Below is a small trained network, with its code and all its weights. Each question gives an input and a class and asks what happens when units are switched off, that is, made to give their printed mean instead of their output.

import numpy as np


def w(rows, s, z=0):
    codes = np.array(rows[::2]) - 128.0
    scale = np.full(codes.shape[1], s)
    scale[-1] = z or s
    return codes * scale


def f(y):
    return y / 2 * (1 + np.tanh(0.7978845608 * (y + 0.044715 * y**3)))


def log_softmax(a):
    a = a - a.max(-1, keepdims=True)
    return a - np.log(np.exp(a).sum(-1, keepdims=True))


def net(x, mask):
    res = np.array(x, float).reshape(1, 8) / 4 @ E
    y = f(res @ A[0][:, :-1].T + A[0][:, -1])
    res = res + np.where(mask, y, B[0][:, -1]) @ B[0][:, :-1]
    return log_softmax(res[-1] @ U[:, :-1].T + U[:, -1])


A, B = {}, {}
E = w([
[139,6,89,141],'x0',
[115,128,126,123],'x1',
[126,128,128,128],'x2',
[162,161,13,100],'x3',
[81,141,90,234],'x4',
[112,130,126,121],'x5',
[122,129,127,126],'x6',
[129,128,128,128],'x7',
],0.018)
A[0] = w([
[117,150,56,92,177],'n1',
[92,112,209,151,207],'n2',
[96,25,118,107,195],'n3',
[98,72,247,113,216],'n4',
[116,164,74,216,118],'n5',
[108,94,113,192,116],'n6',
[98,148,104,230,157],'n7',
[120,15,92,131,160],'n8',
[171,131,133,109,155],'n9',
[143,57,144,139,134],'n10',
[106,135,189,217,141],'n11',
[96,123,165,206,150],'n12',
[151,92,61,110,136],'n13',
[129,236,160,121,248],'n14',
],0.015,0.014)
B[0] = w([
[183,166,83,99,207],'n1',
[88,127,196,149,219],'n2',
[182,67,158,145,231],'n3',
[147,123,190,184,251],'n4',
[85,153,56,186,207],'n5',
[74,84,112,133,184],'n6',
[1,136,52,119,223],'n7',
[129,30,110,135,235],'n8',
[144,142,145,99,158],'n9',
[129,86,151,138,188],'n10',
[67,121,151,114,203],'n11',
[42,93,154,105,199],'n12',
[169,73,72,84,189],'n13',
[119,230,149,118,242],'n14',
],0.014,0.024)
U = w([
[169,194,248,159,220],'0',
[222,210,140,52,184],'1',
[54,169,181,135,145],'2',
[113,205,61,170,149],'3',
[194,93,206,204,170],'4',
[200,89,116,39,87],'5',
[78,64,149,154,5],'6',
[123,86,45,151,46],'7',
],0.013,0.003)

Each question gives the input, the list of numbers given to net, and the class t.
The units are the neurons (one row each of A and B). Each row of codes is followed by its name. A weight is (code - 128) times the scale printed after its matrix; where a second scale follows, it is the last column's (A, B and U).
mask holds one flag per neuron, in row order. A switched-off neuron (its flag False) gives its mean, the last column of its row in B, instead of its output. The means were averaged over made-up inputs and are rounded, as every weight is.
A unit's drop is (log p(t) with every unit on - log p(t) with that unit switched off) / (log p(t) with every unit on - log p(t) with every unit switched off).
The circuit of an input: a set's keep is (log p(t) with only the set's units on - log p(t) with every unit switched off) / (log p(t) with every unit on - log p(t) with every unit switched off). Starting from the 12 units with the biggest drops (on a tie, the unit counted first), units are removed one at a time, each time the one whose removal leaves the highest keep (on an exact tie, the one counted first), for as long as the keep stays at least 0.8.
circuit, biggest first: the units of the circuit, biggest drop first
top k neurons: the k neurons with the biggest drops, biggest first
drop when u is switched off: that unit's drop, to one decimal
input [2,1,6,-1,-1,7,2,-1], class 4: circuit, biggest first : n7
input [6,7,-4,-4,0,5,2,6], class 4: circuit, biggest first : n7, n3
input [1,6,2,5,-6,-1,5,3], class 5: top 2 neurons : n14, n13
input [6,-6,-6,1,-5,5,-6,-4], class 5: top 2 neurons : n13, n2
input [0,-5,-8,5,2,-3,0,-1], class 3: top 2 neurons : n8, n3
input [6,6,-4,1,-3,-6,8,-6], class 5: top 2 neurons : n13, n2
input [-6,8,-3,1,-5,-8,-6,-5], class 1: drop when n4 is switched off : 0.1
input [-7,5,5,1,7,8,-5,-2], class 3: top 2 neurons : n5, n4
input [-8,-5,-1,-8,-7,-8,7,0], class 0: drop when n7 is switched off : 0.0
input [-6,7,-8,2,8,4,-7,-6], class 3: drop when n5 is switched off : 0.3
input [8,7,3,0,-2,5,-8,-8], class 4: top 2 neurons : n7, n3
input [1,-3,-5,3,8,-1,2,-6], class 7: top 2 neurons : n14, n6
